Below are the code and all the weights of a small trained network. Each question names an input and a target symbol and asks about switching units off, where a switched-off unit gives its printed mean instead of its output.

import numpy as np


def w(rows, s, z=0):
    codes = np.array(rows[::2]) - 128.0
    scale = np.full(codes.shape[1], s)
    scale[-1] = z or s
    return codes * scale


def f(y):
    return np.maximum(y, 0)


def softmax(a):
    e = np.exp(a - a.max(-1, keepdims=True))
    return e / e.sum(-1, keepdims=True)


def log_softmax(a):
    a = a - a.max(-1, keepdims=True)
    return a - np.log(np.exp(a).sum(-1, keepdims=True))


def net(x, mask):
    ids = ['ΣΦαβγεζηθλμξπτψω'.index(c) for c in x.split()]
    T = len(ids)
    res = E[ids] + P[:T]
    u = 0
    for l in range(2):
        q, k, v = (res @ M[l].T for M in (Q, K, V))
        z = softmax(np.where(np.tri(T) > 0, q @ k.T / 3**0.5, -1e9)) @ v
        res = res + np.where(mask[u], z, O[l][:, -1]) @ O[l][:, :-1]
        u += 1
        y = f(res @ A[l][:, :-1].T + A[l][:, -1])
        res = res + np.where(mask[u : u + 12], y, B[l][:, -1]) @ B[l][:, :-1]
        u += 12
    return log_softmax(res[-1] @ U[:, :-1].T + U[:, -1])


Q, K, V, O, A, B = {}, {}, {}, {}, {}, {}
E = w([
[174,148,161,94,78],'Σ',
[71,206,114,113,182],'Φ',
[168,120,189,119,119],'α',
[185,139,172,132,123],'β',
[111,209,68,99,154],'γ',
[167,151,163,143,140],'ε',
[190,73,161,214,206],'ζ',
[162,186,98,130,106],'η',
[83,98,187,134,123],'θ',
[118,139,81,30,127],'λ',
[249,173,177,237,133],'μ',
[183,201,101,149,105],'ξ',
[129,129,220,235,177],'π',
[136,179,115,141,132],'τ',
[127,155,137,106,97],'ψ',
[216,153,92,152,219],'ω',
],0.017)
P = w([
[171,110,170,28,254],'0',
[122,236,54,157,191],'1',
[121,196,84,149,194],'2',
[119,182,98,159,202],'3',
[95,101,181,177,108],'4',
[98,125,155,172,142],'5',
[107,118,174,148,147],'6',
[97,149,126,157,186],'7',
[102,117,165,143,178],'8',
[111,154,128,142,208],'9',
[118,125,174,123,197],'10',
[121,168,120,150,192],'11',
[113,124,171,136,173],'12',
[130,172,126,139,184],'13',
],0.0082)
Q[0] = w([
[152,188,89,102,238],'0.h1',
[163,169,255,71,150],'0.h1',
[78,36,98,120,158],'0.h1',
],0.0082)
K[0] = w([
[115,108,225,45,144],'0.h1',
[81,117,164,133,250],'0.h1',
[143,127,105,103,92],'0.h1',
],0.011)
V[0] = w([
[198,131,161,163,155],'0.h1',
[169,103,168,83,54],'0.h1',
[164,222,2,130,92],'0.h1',
],0.0077)
O[0] = w([
[216,62,118,113,212,206],'0.h1',
[186,42,252,40,50,2],'0.h1',
[196,197,79,55,133,54],'0.h1',
],0.011,0.0048)
A[0] = w([
[116,99,148,170,109,249],'0.n1',
[122,207,162,158,130,110],'0.n2',
[157,140,141,119,144,136],'0.n3',
[57,143,155,124,146,231],'0.n4',
[174,137,161,117,6,206],'0.n5',
[64,136,84,151,128,133],'0.n6',
[153,152,140,165,144,49],'0.n7',
[145,132,117,185,111,238],'0.n8',
[173,149,131,122,146,2],'0.n9',
[152,113,138,143,175,220],'0.n10',
[147,159,118,102,150,124],'0.n11',
[138,180,73,119,162,65],'0.n12',
],0.011,0.0039)
B[0] = w([
[125,164,40,121,193,183],'0.n1',
[50,170,200,172,147,212],'0.n2',
[132,173,127,83,226,151],'0.n3',
[147,237,37,94,33,228],'0.n4',
[12,15,57,135,108,130],'0.n5',
[166,67,179,36,189,219],'0.n6',
[116,120,129,137,45,184],'0.n7',
[47,102,102,80,148,214],'0.n8',
[193,187,173,172,36,140],'0.n9',
[60,128,39,64,167,254],'0.n10',
[53,141,123,173,2,172],'0.n11',
[170,60,111,67,183,234],'0.n12',
],0.005,0.0097)
Q[1] = w([
[100,106,52,113,145],'1.h1',
[188,69,254,142,68],'1.h1',
[182,153,83,100,194],'1.h1',
],0.015)
K[1] = w([
[134,165,231,8,204],'1.h1',
[89,144,42,247,2],'1.h1',
[118,37,254,69,130],'1.h1',
],0.0052)
V[1] = w([
[65,86,84,70,12],'1.h1',
[91,254,43,192,102],'1.h1',
[39,40,125,146,149],'1.h1',
],0.0071)
O[1] = w([
[120,138,146,170,82,1],'1.h1',
[57,172,47,160,126,117],'1.h1',
[4,107,139,129,111,173],'1.h1',
],0.012,0.0088)
A[1] = w([
[117,166,75,114,157,41],'1.n1',
[87,148,125,89,199,109],'1.n2',
[149,168,141,72,113,191],'1.n3',
[136,153,144,255,102,147],'1.n4',
[127,229,166,86,180,131],'1.n5',
[127,116,194,72,180,78],'1.n6',
[54,101,175,121,133,146],'1.n7',
[74,131,141,149,71,94],'1.n8',
[96,103,123,62,55,95],'1.n9',
[45,114,93,154,74,148],'1.n10',
[110,148,81,12,12,255],'1.n11',
[116,238,160,185,79,125],'1.n12',
],0.0096,0.0046)
B[1] = w([
[163,25,98,176,66,207],'1.n1',
[167,130,128,117,46,253],'1.n2',
[169,203,162,123,145,153],'1.n3',
[105,127,115,99,202,137],'1.n4',
[137,130,134,184,78,205],'1.n5',
[60,182,72,74,41,184],'1.n6',
[173,145,130,255,109,180],'1.n7',
[149,128,124,193,50,136],'1.n8',
[160,126,182,178,162,137],'1.n9',
[171,89,130,109,187,183],'1.n10',
[80,167,176,118,203,160],'1.n11',
[119,175,104,126,140,151],'1.n12',
],0.0073,0.021)
U = w([
[157,118,217,217,85,138],'Σ',
[59,145,78,131,141,118],'Φ',
[143,115,174,171,74,89],'α',
[131,131,146,98,128,99],'β',
[121,193,127,189,21,149],'γ',
[61,182,135,87,208,205],'ε',
[2,109,162,128,109,81],'ζ',
[177,159,154,196,126,48],'η',
[101,141,188,247,150,155],'θ',
[123,211,178,196,226,168],'λ',
[167,129,123,116,113,2],'μ',
[185,160,164,208,138,49],'ξ',
[129,46,154,166,161,220],'π',
[111,163,118,161,115,207],'τ',
[93,198,167,164,187,160],'ψ',
[150,105,125,140,109,53],'ω',
],0.0077,0.0067)

Each question gives the input, a string of symbols that net reads in full, and the target symbol t.
The units are the heads (3 rows each of Q, K, V and O) and the neurons (one row each of A and B). Each row of codes is followed by its name. A weight is (code - 128) times the scale printed after its matrix; where a second scale follows, it is the last column's (O, A, B and U).
mask holds one flag per unit, layer by layer, with each layer's heads first. A switched-off unit (its flag False) gives its mean, the last column of its rows in O or B, instead of its output. The means were averaged over made-up inputs and are rounded, as every weight is.
A unit's drop is (log p(t) with every unit on - log p(t) with that unit switched off) / (log p(t) with every unit on - log p(t) with every unit switched off).
The circuit of an input: a set's keep is (log p(t) with only the set's units on - log p(t) with every unit switched off) / (log p(t) with every unit on - log p(t) with every unit switched off). Starting from the 12 units with the biggest drops (on a tie, the unit counted first), units are removed one at a time, each time the one whose removal leaves the highest keep (on an exact tie, the one counted first), for as long as the keep stays at least 0.8.
circuit, biggest first: the units of the circuit, biggest drop first
most important unit: the unit with the biggest drop
k most important neurons: the k neurons with the biggest drops, biggest first
top k neurons in layer l: the k neurons of layer l with the biggest drops, biggest first
input γ Φ Φ β, target γ: circuit, biggest first -> (0.h1; 1.h1)
input Φ Φ η Φ Φ β Φ ζ ζ Σ τ, target Φ: circuit, biggest first -> (1.h1; 0.h1)
input Σ ψ β μ, target Σ: 4 most important neurons -> (0.n10; 0.n3; 0.n5; 0.n4)
input Φ Φ ψ λ μ ζ Φ ω, target Φ: circuit, biggest first -> (1.h1)
input ζ λ ζ Σ ψ ζ Σ Φ ζ ε λ λ λ, target ε: top 2 neurons in layer 1 -> (1.n11; 1.n1)
input η λ Φ μ, target λ: circuit, biggest first -> (1.n2; 1.h1; 1.n4)
input ζ ζ ξ β ω μ ζ ζ Φ ζ ψ, target ζ: circuit, biggest first -> (1.h1; 0.h1; 1.n6)
input θ Φ Φ, target θ: circuit, biggest first -> (0.h1; 1.h1; 1.n7)
input Φ Σ Φ ζ μ θ λ λ η λ π β θ Φ, target γ: circuit, biggest first -> (1.n5; 1.n2)
input β Φ Φ λ, target ε: 2 most important neurons -> (1.n1; 1.n2)
input ξ Φ μ, target ξ: top 3 neurons in layer 1 -> (1.n6; 1.n1; 1.n5)
input Σ Φ Φ, target Σ: circuit, biggest first -> (0.h1; 1.h1)
input Φ α Φ β Φ λ ζ π, target Φ: 3 most important neurons -> (0.n4; 0.n6; 1.n4)
input Φ π ζ ξ ψ ζ ψ Φ ζ Φ θ ψ, target Φ: 2 most important neurons -> (0.n6; 0.n12)
input Φ γ ζ ζ ζ ψ τ β ξ, target Φ: 2 most important neurons -> (0.n6; 1.n7)
input π θ β ξ ε, target π: most important unit -> 1.n10
input θ μ Φ β, target θ: circuit, biggest first -> (0.h1; 1.h1; 1.n7; 1.n2)
input ξ η τ, target ξ: circuit, biggest first -> (0.h1; 1.h1; 1.n6)
input Φ ζ Φ Φ β ξ Σ, target Φ: 2 most important neurons -> (1.n7; 0.n11)
input Φ θ θ ζ Φ θ Φ β, target Φ: top neuron in layer 0 -> (0.n4)
input λ λ μ, target λ: 3 most important neurons -> (1.n2; 1.n4; 1.n1)
input λ Φ β, target λ: 3 most important neurons -> (1.n2; 1.n1; 1.n6)
input ζ θ θ ζ ζ Φ Φ Φ θ γ, target ζ: circuit, biggest first -> (1.h1; 0.h1)
input Σ β ξ, target Σ: circuit, biggest first -> (1.h1; 0.h1)
input Φ Φ λ θ ζ Φ Σ λ ζ, target Φ: 3 most important neurons -> (0.n6; 0.n12; 1.n7)
input π ζ η, target π: 2 most important neurons -> (1.n10; 1.n6)
input Φ ζ π ψ Φ Φ γ Φ ζ Φ γ μ η, target Φ: most important unit -> 1.h1
input λ λ η ψ Φ, target λ: 4 most important neurons -> (1.n2; 1.n6; 1.n11; 1.n1)
input ζ Φ β α ζ ε θ, target ζ: 4 most important neurons -> (1.n6; 0.n4; 0.n11; 1.n1)
input Φ Φ ζ γ Φ λ ψ, target Φ: top 2 neurons in layer 0 -> (0.n11; 0.n4)
